Here is a tiny trained network, its code and every weight. The questions are about switching its units off for an input and a class, where a switched-off unit gives its printed mean instead of its output.

import numpy as np


def w(rows, s, z=0):
    codes = np.array(rows[::2]) - 128.0
    scale = np.full(codes.shape[1], s)
    scale[-1] = z or s
    return codes * scale


def norm(h):
    return h / np.sqrt((h * h).mean(-1, keepdims=True) + 1e-5)


def f(y):
    return y / 2 * (1 + np.tanh(0.7978845608 * (y + 0.044715 * y**3)))


def log_softmax(a):
    a = a - a.max(-1, keepdims=True)
    return a - np.log(np.exp(a).sum(-1, keepdims=True))


def net(x, mask):
    res = np.array(x, float).reshape(1, 5) / 4 @ E
    u = 0
    for l in range(2):
        y = f(norm(res) @ A[l][:, :-1].T + A[l][:, -1])
        res = res + np.where(mask[u : u + 15], y, B[l][:, -1]) @ B[l][:, :-1]
        u += 15
    return log_softmax(norm(res)[-1] @ U[:, :-1].T + U[:, -1])


A, B = {}, {}
E = w([
[52,159,211],'x0',
[128,128,127],'x1',
[183,254,74],'x2',
[127,127,126],'x3',
[14,149,58],'x4',
],0.008)
A[0] = w([
[92,120,151,116],'L0N0',
[107,88,177,122],'L0N1',
[129,133,152,112],'L0N2',
[134,189,206,32],'L0N3',
[155,75,118,86],'L0N4',
[119,107,88,111],'L0N5',
[80,102,123,124],'L0N6',
[208,84,231,158],'L0N7',
[119,169,112,134],'L0N8',
[248,215,212,126],'L0N9',
[121,209,109,101],'L0N10',
[139,117,93,106],'L0N11',
[87,198,227,255],'L0N12',
[132,78,141,60],'L0N13',
[109,102,142,95],'L0N14',
],0.016,0.0052)
B[0] = w([
[134,109,131,146],'L0N0',
[130,120,139,166],'L0N1',
[117,134,137,130],'L0N2',
[108,197,85,159],'L0N3',
[104,162,101,141],'L0N4',
[134,113,114,135],'L0N5',
[150,98,120,155],'L0N6',
[139,184,202,225],'L0N7',
[139,158,129,149],'L0N8',
[89,89,5,255],'L0N9',
[118,175,163,173],'L0N10',
[119,137,112,133],'L0N11',
[47,171,149,246],'L0N12',
[137,151,112,135],'L0N13',
[133,121,134,134],'L0N14',
],0.027,0.0098)
A[1] = w([
[137,63,57,6],'L1N0',
[93,127,158,107],'L1N1',
[138,127,142,106],'L1N2',
[183,87,152,136],'L1N3',
[136,145,140,138],'L1N4',
[91,128,170,93],'L1N5',
[79,169,89,134],'L1N6',
[191,153,80,56],'L1N7',
[134,80,185,20],'L1N8',
[187,166,145,142],'L1N9',
[122,118,140,72],'L1N10',
[79,132,114,152],'L1N11',
[111,139,70,141],'L1N12',
[125,255,105,2],'L1N13',
[175,141,226,64],'L1N14',
],0.016,0.0019)
B[1] = w([
[149,71,203,190],'L1N0',
[93,98,94,157],'L1N1',
[132,133,105,119],'L1N2',
[165,84,141,126],'L1N3',
[140,118,127,132],'L1N4',
[82,102,86,164],'L1N5',
[155,93,161,245],'L1N6',
[97,177,59,158],'L1N7',
[103,137,133,135],'L1N8',
[157,112,62,134],'L1N9',
[116,133,124,121],'L1N10',
[130,72,122,194],'L1N11',
[136,133,163,209],'L1N12',
[253,135,209,255],'L1N13',
[212,162,100,159],'L1N14',
],0.018,0.0083)
U = w([
[242,134,144,253],'0',
[115,183,225,125],'1',
[178,10,181,44],'2',
[47,63,139,43],'3',
[194,80,6,70],'4',
[96,188,66,110],'5',
],0.019,0.0044)

Each question gives the input, the list of numbers given to net, and the class t.
The units are the neurons (one row each of A and B). Each row of codes is followed by its name. A weight is (code - 128) times the scale printed after its matrix; where a second scale follows, it is the last column's (A, B and U).
mask holds one flag per neuron, layer by layer. A switched-off neuron (its flag False) gives its mean, the last column of its row in B, instead of its output. The means were averaged over made-up inputs and are rounded, as every weight is.
A unit's drop is (log p(t) with every unit on - log p(t) with that unit switched off) / (log p(t) with every unit on - log p(t) with every unit switched off).
The circuit of an input: a set's keep is (log p(t) with only the set's units on - log p(t) with every unit switched off) / (log p(t) with every unit on - log p(t) with every unit switched off). Starting from the 12 units with the biggest drops (on a tie, the unit counted first), units are removed one at a time, each time the one whose removal leaves the highest keep (on an exact tie, the one counted first), for as long as the keep stays at least 0.8.
circuit, biggest first: the units of the circuit, biggest drop first
k most important neurons: the k neurons with the biggest drops, biggest first
k most important neurons of layer l: the k neurons of layer l with the biggest drops, biggest first
input [-1,-3,8,3,5], class 0: circuit, biggest first	(L1N13)
input [0,-2,2,6,7], class 0: circuit, biggest first	(L0N12, L1N13)
input [3,-5,2,-6,-4], class 5: circuit, biggest first	(L0N9, L0N7)
input [-3,-2,-5,-8,-7], class 0: circuit, biggest first	(L0N7, L0N12, L1N14)
input [2,7,2,1,-8], class 5: circuit, biggest first	(L0N9, L0N7)
input [1,8,4,2,-1], class 5: circuit, biggest first	(L0N9, L0N10)
input [-4,5,6,4,-1], class 4: 2 most important neurons	(L0N9, L0N7)
input [4,-3,5,1,-5], class 5: circuit, biggest first	(L0N9, L0N12)
input [-8,-3,5,1,3], class 0: 2 most important neurons	(L0N9, L1N13)
input [-1,0,-6,-3,2], class 2: 2 most important neurons	(L0N12, L0N7)
input [2,4,7,-6,-2], class 5: 2 most important neurons	(L0N9, L0N10)
input [5,8,-1,5,1], class 3: circuit, biggest first	(L0N10, L0N6)
input [-1,-5,-3,5,2], class 2: circuit, biggest first	(L0N7, L0N12, L0N9)
input [-7,-5,-7,7,2], class 2: circuit, biggest first	(L0N12, L0N9, L1N13)
input [6,5,0,2,8], class 3: 2 most important neurons of layer 0	(L0N7, L0N3)
input [-5,2,5,-6,-5], class 4: circuit, biggest first	(L0N9)
input [2,2,2,8,-6], class 5: circuit, biggest first	(L0N9, L0N7)
input [-6,6,0,5,7], class 2: 2 most important neurons	(L1N0, L0N7)
input [-7,-2,-7,2,8], class 2: 3 most important neurons	(L0N12, L0N9, L1N0)
input [-2,-1,-2,4,5], class 2: 2 most important neurons of layer 0	(L0N12, L0N7)
input [-3,-4,-8,-5,8], class 2: 2 most important neurons of layer 0	(L0N12, L0N9)
input [-4,1,0,7,0], class 0: circuit, biggest first	(L0N12)
input [-1,-7,-2,-8,-4], class 0: 3 most important neurons	(L0N7, L0N12, L1N13)
input [3,7,1,-8,-3], class 5: 2 most important neurons	(L0N9, L0N3)
input [-3,3,-8,-2,8], class 2: 2 most important neurons	(L0N12, L0N9)
input [-7,7,8,2,5], class 0: 3 most important neurons	(L1N13, L0N9, L0N12)
input [-6,-2,-8,-8,5], class 2: 3 most important neurons	(L0N12, L0N9, L1N0)
input [-3,6,-8,4,-5], class 0: 2 most important neurons	(L0N12, L1N14)
input [5,-4,-3,-8,1], class 3: 3 most important neurons of layer 1	(L1N13, L1N5, L1N1)
